Here is a tiny trained network, its code and every weight. The questions are about switching its units off for an input and a target symbol, where a switched-off unit gives its printed mean instead of its output.

import numpy as np


def w(rows, s, z=0):
    codes = np.array(rows[::2]) - 128.0
    scale = np.full(codes.shape[1], s)
    scale[-1] = z or s
    return codes * scale


def norm(h):
    return h / np.sqrt((h * h).mean(-1, keepdims=True) + 1e-5)


def f(y):
    return y / 2 * (1 + np.tanh(0.7978845608 * (y + 0.044715 * y**3)))


def softmax(a):
    e = np.exp(a - a.max(-1, keepdims=True))
    return e / e.sum(-1, keepdims=True)


def log_softmax(a):
    a = a - a.max(-1, keepdims=True)
    return a - np.log(np.exp(a).sum(-1, keepdims=True))


def net(x, mask):
    ids = ['ΓΔΘΠΣβεηξ'.index(c) for c in x.split()]
    T = len(ids)
    res = E[ids] + P[:T]
    u = 0
    for l in range(2):
        q, k, v = (norm(res) @ M[l].T for M in (Q, K, V))
        z = softmax(np.where(np.tri(T) > 0, q @ k.T / 2**0.5, -1e9)) @ v
        res = res + np.where(mask[u], z, O[l][:, -1]) @ O[l][:, :-1]
        u += 1
        y = f(norm(res) @ A[l][:, :-1].T + A[l][:, -1])
        res = res + np.where(mask[u : u + 16], y, B[l][:, -1]) @ B[l][:, :-1]
        u += 16
    return log_softmax(norm(res)[-1] @ U[:, :-1].T + U[:, -1])


Q, K, V, O, A, B = {}, {}, {}, {}, {}, {}
E = w([
[166,88,147,125,125,157,195,153,139,231],'Γ',
[162,125,194,65,161,124,2,162,109,161],'Δ',
[111,125,130,107,181,70,20,121,171,77],'Θ',
[130,121,128,176,163,106,126,72,179,148],'Π',
[135,123,124,153,111,136,91,117,82,115],'Σ',
[58,160,79,155,136,41,159,153,127,219],'β',
[112,135,189,81,75,99,185,20,97,139],'ε',
[177,201,131,158,186,93,85,71,59,134],'η',
[240,148,162,96,176,69,131,82,151,205],'ξ',
],0.023)
P = w([
[122,1,144,130,204,228,127,186,98,40],'0',
[103,166,135,184,14,68,37,105,134,169],'1',
[80,190,250,161,82,73,96,203,128,140],'2',
[77,213,170,172,72,86,90,147,117,147],'3',
[89,207,196,173,81,71,88,159,111,146],'4',
[72,192,140,146,91,118,95,113,87,163],'5',
[70,230,170,133,110,148,131,165,100,107],'6',
],0.0081)
Q[0] = w([
[199,145,145,253,158,97,2,206,148,230],'L0H1',
[52,227,162,100,107,38,141,115,41,177],'L0H1',
],0.022)
K[0] = w([
[51,239,253,106,1,106,90,54,164,111],'L0H1',
[50,76,114,16,136,153,166,65,37,55],'L0H1',
],0.019)
V[0] = w([
[158,178,208,127,161,122,68,66,170,240],'L0H1',
[134,71,191,121,132,101,143,8,131,81],'L0H1',
],0.013)
O[0] = w([
[164,96,182,142,152,149,150,130,104,113,254],'L0H1',
[80,170,188,167,93,175,65,2,112,212,218],'L0H1',
],0.0086,0.0085)
A[0] = w([
[155,135,102,179,150,74,124,159,37,78,126],'L0N1',
[72,127,114,91,112,67,185,120,158,138,78],'L0N2',
[39,124,78,94,128,67,151,171,153,161,153],'L0N3',
[58,130,141,114,83,166,111,123,155,102,144],'L0N4',
[191,141,143,56,140,135,131,100,128,100,72],'L0N5',
[149,145,99,148,68,103,141,119,165,59,63],'L0N6',
[124,68,161,148,137,156,62,152,99,184,181],'L0N7',
[104,122,90,172,148,49,140,137,157,155,143],'L0N8',
[160,81,136,71,47,167,147,168,144,155,78],'L0N9',
[139,150,105,58,98,138,180,127,127,59,3],'L0N10',
[115,71,135,213,152,127,194,47,215,88,178],'L0N11',
[253,148,123,90,127,138,174,125,195,176,97],'L0N12',
[150,139,130,79,189,72,60,86,164,62,147],'L0N13',
[133,74,97,149,99,117,154,90,128,111,86],'L0N14',
[157,199,140,177,193,136,142,113,150,130,129],'L0N15',
[92,140,108,116,112,102,164,168,143,153,86],'L0N16',
],0.016,0.0031)
B[0] = w([
[120,167,89,193,83,124,103,104,98,148,214],'L0N1',
[95,176,88,153,127,72,123,101,158,160,187],'L0N2',
[112,217,107,169,166,143,177,99,157,136,226],'L0N3',
[166,141,83,192,146,68,137,139,127,124,156],'L0N4',
[210,203,90,108,119,135,159,143,155,163,141],'L0N5',
[134,112,132,124,149,137,75,148,106,109,132],'L0N6',
[125,161,85,151,151,142,145,213,125,117,249],'L0N7',
[143,165,113,141,142,141,155,153,192,101,210],'L0N8',
[56,68,159,109,65,172,87,166,87,160,146],'L0N9',
[104,21,138,78,145,113,86,108,44,126,137],'L0N10',
[149,64,93,148,168,96,165,224,161,81,156],'L0N11',
[102,76,64,96,252,218,185,139,92,141,165],'L0N12',
[152,94,240,131,227,140,105,118,91,199,194],'L0N13',
[135,168,158,105,115,143,134,171,150,115,123],'L0N14',
[161,100,88,155,84,101,96,159,163,169,182],'L0N15',
[81,155,135,128,156,147,159,102,164,140,183],'L0N16',
],0.02,0.012)
Q[1] = w([
[69,107,134,77,162,252,90,162,222,68],'L1H1',
[121,100,174,25,100,221,68,102,248,29],'L1H1',
],0.025)
K[1] = w([
[54,145,80,170,192,252,48,214,175,145],'L1H1',
[147,116,109,214,153,175,5,253,164,117],'L1H1',
],0.021)
V[1] = w([
[189,108,182,251,143,230,178,91,139,54],'L1H1',
[52,154,76,180,213,204,22,124,148,157],'L1H1',
],0.022)
O[1] = w([
[248,173,140,176,38,159,104,163,174,162,135],'L1H1',
[129,65,158,115,83,171,43,88,209,106,251],'L1H1',
],0.014,0.025)
A[1] = w([
[134,153,150,149,137,88,196,149,84,152,122],'L1N1',
[115,116,88,167,134,89,152,158,78,189,196],'L1N2',
[121,122,155,137,66,163,127,73,109,174,216],'L1N3',
[88,152,53,137,40,162,79,126,70,17,114],'L1N4',
[163,110,102,124,60,137,72,142,136,127,27],'L1N5',
[33,121,147,157,137,118,123,147,127,141,129],'L1N6',
[157,102,160,131,92,148,216,160,80,144,67],'L1N7',
[152,121,88,104,163,142,72,94,172,187,69],'L1N8',
[192,143,183,190,89,128,149,130,140,141,187],'L1N9',
[47,115,114,113,169,167,118,117,158,91,94],'L1N10',
[83,145,112,104,197,126,161,112,57,81,136],'L1N11',
[65,113,151,129,93,232,182,147,113,149,5],'L1N12',
[133,54,159,144,135,145,186,143,145,147,79],'L1N13',
[125,148,150,83,116,139,88,134,68,210,111],'L1N14',
[84,76,145,60,126,178,118,84,189,58,73],'L1N15',
[169,183,172,7,90,142,106,212,102,115,106],'L1N16',
],0.018,0.0026)
B[1] = w([
[147,46,152,120,153,153,74,141,114,77,143],'L1N1',
[130,143,194,123,114,162,108,98,207,78,159],'L1N2',
[160,117,128,118,143,112,195,131,117,130,186],'L1N3',
[102,175,223,172,207,157,191,167,128,49,200],'L1N4',
[142,99,118,151,71,119,159,166,49,102,218],'L1N5',
[143,181,63,99,109,128,133,122,189,159,205],'L1N6',
[24,196,98,103,130,144,114,124,116,150,142],'L1N7',
[124,182,133,165,120,171,197,123,104,146,243],'L1N8',
[75,93,136,44,162,101,88,66,106,127,251],'L1N9',
[100,214,143,133,116,83,74,83,95,138,220],'L1N10',
[207,74,99,144,59,147,194,131,151,123,170],'L1N11',
[32,90,124,134,101,102,96,125,104,139,162],'L1N12',
[116,138,94,119,137,75,147,107,151,120,180],'L1N13',
[134,121,99,155,112,120,119,142,171,96,176],'L1N14',
[119,51,129,111,89,207,154,255,76,141,174],'L1N15',
[119,168,30,108,154,23,90,136,122,98,139],'L1N16',
],0.023,0.011)
U = w([
[125,103,123,66,157,69,202,56,103,105,139],'Γ',
[185,126,102,102,177,155,248,173,98,198,134],'Δ',
[165,47,106,152,99,127,138,156,220,87,10],'Θ',
[117,92,214,121,182,141,57,93,157,139,10],'Π',
[92,188,122,158,112,112,142,101,211,147,88],'Σ',
[37,89,127,96,114,154,128,158,112,171,141],'β',
[179,132,144,144,35,117,121,114,74,178,218],'ε',
[121,153,185,149,129,164,150,170,96,53,212],'η',
[166,186,99,87,151,82,81,194,84,130,119],'ξ',
],0.011,0.0013)

Each question gives the input, a string of symbols that net reads in full, and the target symbol t.
The units are the heads (2 rows each of Q, K, V and O) and the neurons (one row each of A and B). Each row of codes is followed by its name. A weight is (code - 128) times the scale printed after its matrix; where a second scale follows, it is the last column's (O, A, B and U).
mask holds one flag per unit, layer by layer, with each layer's heads first. A switched-off unit (its flag False) gives its mean, the last column of its rows in O or B, instead of its output. The means were averaged over made-up inputs and are rounded, as every weight is.
A unit's drop is (log p(t) with every unit on - log p(t) with that unit switched off) / (log p(t) with every unit on - log p(t) with every unit switched off).
The circuit of an input: a set's keep is (log p(t) with only the set's units on - log p(t) with every unit switched off) / (log p(t) with every unit on - log p(t) with every unit switched off). Starting from the 12 units with the biggest drops (on a tie, the unit counted first), units are removed one at a time, each time the one whose removal leaves the highest keep (on an exact tie, the one counted first), for as long as the keep stays at least 0.8.
circuit, biggest first: the units of the circuit, biggest drop first
top k neurons: the k neurons with the biggest drops, biggest first
top k neurons in layer l: the k neurons of layer l with the biggest drops, biggest first
drop when u is switched off: that unit's drop, to one decimal
input Δ Π Σ Σ η Σ ε, target Δ: circuit, biggest first => (L0H1, L0N5, L1H1)
input η β β Γ ε Δ Δ, target η: circuit, biggest first => (L1N2, L1H1, L0N3, L0N7)
input β ε Γ Σ Σ, target β: top 2 neurons => (L0N10, L1N15)
input β ε Θ Θ η, target β: top 3 neurons => (L0N10, L1N15, L0N2)
input Θ β Δ ε Θ β, target Θ: top 4 neurons => (L1N11, L1N1, L0N3, L1N2)
input Σ Δ β η, target ε: top 2 neurons in layer 0 => (L0N3, L0N15)
input η ε Θ Θ β β, target η: top 3 neurons in layer 1 => (L1N2, L1N1, L1N7)
input β ε η Π, target β: top 2 neurons => (L1N15, L0N10)
input Δ β β Σ ε β, target Δ: top 2 neurons => (L1N11, L0N3)
input η ε β β, target η: top 2 neurons in layer 0 => (L0N3, L0N1)
input β Γ ε Π β, target β: top 2 neurons => (L0N2, L1N15)
input β β ε β β Π, target β: top 2 neurons => (L1N15, L0N2)
input η β Θ Σ β ε Γ, target η: top 4 neurons in layer 1 => (L1N2, L1N1, L1N7, L1N11)
input β β η ε Σ η, target β: top 3 neurons => (L1N15, L0N10, L0N2)
input Π η β Γ ε Π, target Π: top 3 neurons in layer 1 => (L1N2, L1N9, L1N1)
input β ξ Γ ε, target β: top 3 neurons => (L0N10, L1N15, L0N6)
input ξ Σ ε β, target ξ: top neuron in layer 1 => (L1N1)
input β β Θ ξ, target Δ: top neuron in layer 0 => (L0N12)
input β β β Π Γ ε Δ, target β: top 2 neurons in layer 0 => (L0N2, L0N10)
input β ε β Θ Δ β, target β: top neuron => (L1N15)
input Θ β β Γ Θ ε, target Θ: top 3 neurons => (L1N11, L1N1, L1N2)
input ε Δ β η Σ η ε, target Γ: top 2 neurons => (L1N9, L1N3)
input Θ β ε η, target Θ: top 2 neurons => (L0N3, L1N11)
input Π Σ Γ ε, target Π: top 3 neurons in layer 0 => (L0N3, L0N12, L0N1)
input ξ Σ Γ Δ, target ξ: top 2 neurons => (L1N16, L0N3)
input Δ β Π Θ Π ε Σ, target Δ: drop when L1H1 is switched off => 0.7
input ε Σ Σ β Δ, target ε: drop when L0H1 is switched off => 1.2
input β ξ Θ β Θ, target Π: drop when L0N13 is switched off => 1.4
input Δ β β β Θ ε, target Δ: drop when L0N4 is switched off => 0.0
